Below is a small trained network, with its code and all its weights. Each question gives an input and a target symbol and asks what happens when units are switched off, that is, made to give their printed mean instead of their output.

import numpy as np


def w(rows, s, z=0):
    codes = np.array(rows[::2]) - 128.0
    scale = np.full(codes.shape[1], s)
    scale[-1] = z or s
    return codes * scale


def norm(h):
    return h / np.sqrt((h * h).mean(-1, keepdims=True) + 1e-5)


def f(y):
    return y / 2 * (1 + np.tanh(0.7978845608 * (y + 0.044715 * y**3)))


def softmax(a):
    e = np.exp(a - a.max(-1, keepdims=True))
    return e / e.sum(-1, keepdims=True)


def log_softmax(a):
    a = a - a.max(-1, keepdims=True)
    return a - np.log(np.exp(a).sum(-1, keepdims=True))


def net(x, mask):
    ids = ['αεζηξπσφψω'.index(c) for c in x.split()]
    T = len(ids)
    res = E[ids] + P[:T]
    u = 0
    for l in range(2):
        q, k, v = (norm(res) @ M[l].T for M in (Q, K, V))
        z = softmax(np.where(np.tri(T) > 0, q @ k.T / 2**0.5, -1e9)) @ v
        res = res + np.where(mask[u], z, O[l][:, -1]) @ O[l][:, :-1]
        u += 1
        y = f(norm(res) @ A[l][:, :-1].T + A[l][:, -1])
        res = res + np.where(mask[u : u + 8], y, B[l][:, -1]) @ B[l][:, :-1]
        u += 8
    return log_softmax(norm(res)[-1] @ U[:, :-1].T + U[:, -1])


Q, K, V, O, A, B = {}, {}, {}, {}, {}, {}
E = w([
[94,169,93],'α',
[52,69,151],'ε',
[221,249,228],'ζ',
[174,164,174],'η',
[7,110,144],'ξ',
[155,164,193],'π',
[163,159,148],'σ',
[68,173,186],'φ',
[220,14,136],'ψ',
[161,163,171],'ω',
],0.017)
P = w([
[156,152,81],'0',
[163,2,121],'1',
[98,160,220],'2',
[159,101,184],'3',
[114,118,199],'4',
[124,92,166],'5',
[77,130,198],'6',
[106,100,184],'7',
[112,102,170],'8',
[125,80,188],'9',
[186,181,230],'10',
[82,99,194],'11',
],0.0052)
Q[0] = w([
[104,240,44],'L0H1',
[255,189,217],'L0H1',
],0.0048)
K[0] = w([
[84,136,93],'L0H1',
[107,6,199],'L0H1',
],0.012)
V[0] = w([
[156,227,64],'L0H1',
[41,2,98],'L0H1',
],0.0068)
O[0] = w([
[28,13,117,1],'L0H1',
[149,6,253,13],'L0H1',
],0.0044,0.0015)
A[0] = w([
[78,182,30,38],'L0N1',
[89,70,40,3],'L0N2',
[168,178,116,161],'L0N3',
[101,129,73,39],'L0N4',
[1,104,93,146],'L0N5',
[210,105,169,105],'L0N6',
[175,91,209,51],'L0N7',
[178,47,138,8],'L0N8',
],0.0096,0.0046)
B[0] = w([
[89,87,111,152],'L0N1',
[135,178,98,128],'L0N2',
[177,116,165,187],'L0N3',
[108,125,96,113],'L0N4',
[2,160,173,252],'L0N5',
[70,112,130,208],'L0N6',
[113,172,59,180],'L0N7',
[173,64,111,124],'L0N8',
],0.0085,0.0048)
Q[1] = w([
[141,38,27],'L1H1',
[90,1,48],'L1H1',
],0.0082)
K[1] = w([
[94,4,250],'L1H1',
[103,27,192],'L1H1',
],0.014)
V[1] = w([
[125,124,72],'L1H1',
[139,166,2],'L1H1',
],0.014)
O[1] = w([
[17,104,71,3],'L1H1',
[59,255,75,50],'L1H1',
],0.0082,0.0026)
A[1] = w([
[243,135,2,135],'L1N1',
[231,179,124,143],'L1N2',
[94,147,221,166],'L1N3',
[96,7,144,188],'L1N4',
[213,88,195,152],'L1N5',
[85,254,32,71],'L1N6',
[50,225,44,255],'L1N7',
[113,64,89,138],'L1N8',
],0.0099,0.0028)
B[1] = w([
[89,172,233,144],'L1N1',
[1,210,141,223],'L1N2',
[181,135,71,253],'L1N3',
[176,145,59,199],'L1N4',
[84,68,96,251],'L1N5',
[235,35,113,192],'L1N6',
[159,100,100,246],'L1N7',
[168,176,147,128],'L1N8',
],0.0097,0.0053)
U = w([
[103,120,134,75],'α',
[150,51,123,194],'ε',
[93,158,119,186],'ζ',
[127,164,81,208],'η',
[117,81,154,16],'ξ',
[102,146,115,44],'π',
[122,131,5,254],'σ',
[118,106,150,48],'φ',
[123,89,146,76],'ψ',
[144,140,64,163],'ω',
],0.014,0.0024)

Each question gives the input, a string of symbols that net reads in full, and the target symbol t.
The units are the heads (2 rows each of Q, K, V and O) and the neurons (one row each of A and B). Each row of codes is followed by its name. A weight is (code - 128) times the scale printed after its matrix; where a second scale follows, it is the last column's (O, A, B and U).
mask holds one flag per unit, layer by layer, with each layer's heads first. A switched-off unit (its flag False) gives its mean, the last column of its rows in O or B, instead of its output. The means were averaged over made-up inputs and are rounded, as every weight is.
A unit's drop is (log p(t) with every unit on - log p(t) with that unit switched off) / (log p(t) with every unit on - log p(t) with every unit switched off).
The circuit of an input: a set's keep is (log p(t) with only the set's units on - log p(t) with every unit switched off) / (log p(t) with every unit on - log p(t) with every unit switched off). Starting from the 12 units with the biggest drops (on a tie, the unit counted first), units are removed one at a time, each time the one whose removal leaves the highest keep (on an exact tie, the one counted first), for as long as the keep stays at least 0.8.
circuit, biggest first: the units of the circuit, biggest drop first
top k neurons: the k neurons with the biggest drops, biggest first
drop when u is switched off: that unit's drop, to one decimal
input ε ε π α π, target ε: top neuron => (L0N5)
input σ ε ξ σ α ψ ξ η ψ φ, target σ: top 3 neurons => (L1N6, L1N7, L1N2)
input ε φ σ ζ φ, target ε: circuit, biggest first => (L1H1, L1N2)
input ε ζ ε ε ξ α ψ ξ ξ φ ε, target ε: top 2 neurons => (L1N2, L1N4)
input ε α ξ α η, target ε: circuit, biggest first => (L0N5, L1N5)
input σ α η η ψ ω π, target σ: circuit, biggest first => (L0H1, L1H1, L1N6)
input ε ξ ψ ζ η, target ε: top 2 neurons => (L1N5, L0N6)
input σ ξ ζ η η, target σ: circuit, biggest first => (L0H1, L1H1, L1N6)
input ε ψ ε, target ε: top 2 neurons => (L1N4, L1N2)
input ε σ ψ σ, target ε: top 2 neurons => (L0N6, L1N5)
input ε σ η ω, target ε: top 2 neurons => (L0N6, L1N5)
input ε φ φ ω α ζ ε ω, target ε: top 2 neurons => (L1N5, L0N6)
input σ ζ ω ω, target σ: drop when L1H1 is switched off => 0.9
input σ ω ω σ σ ζ α ω, target σ: drop when L0H1 is switched off => 1.2
input ε ξ ζ π, target ε: drop when L0H1 is switched off => 0.4
input σ ω ζ ζ π, target σ: drop when L1H1 is switched off => 0.6
input ε π ψ ε ω η φ, target ε: circuit, biggest first => (L1H1)
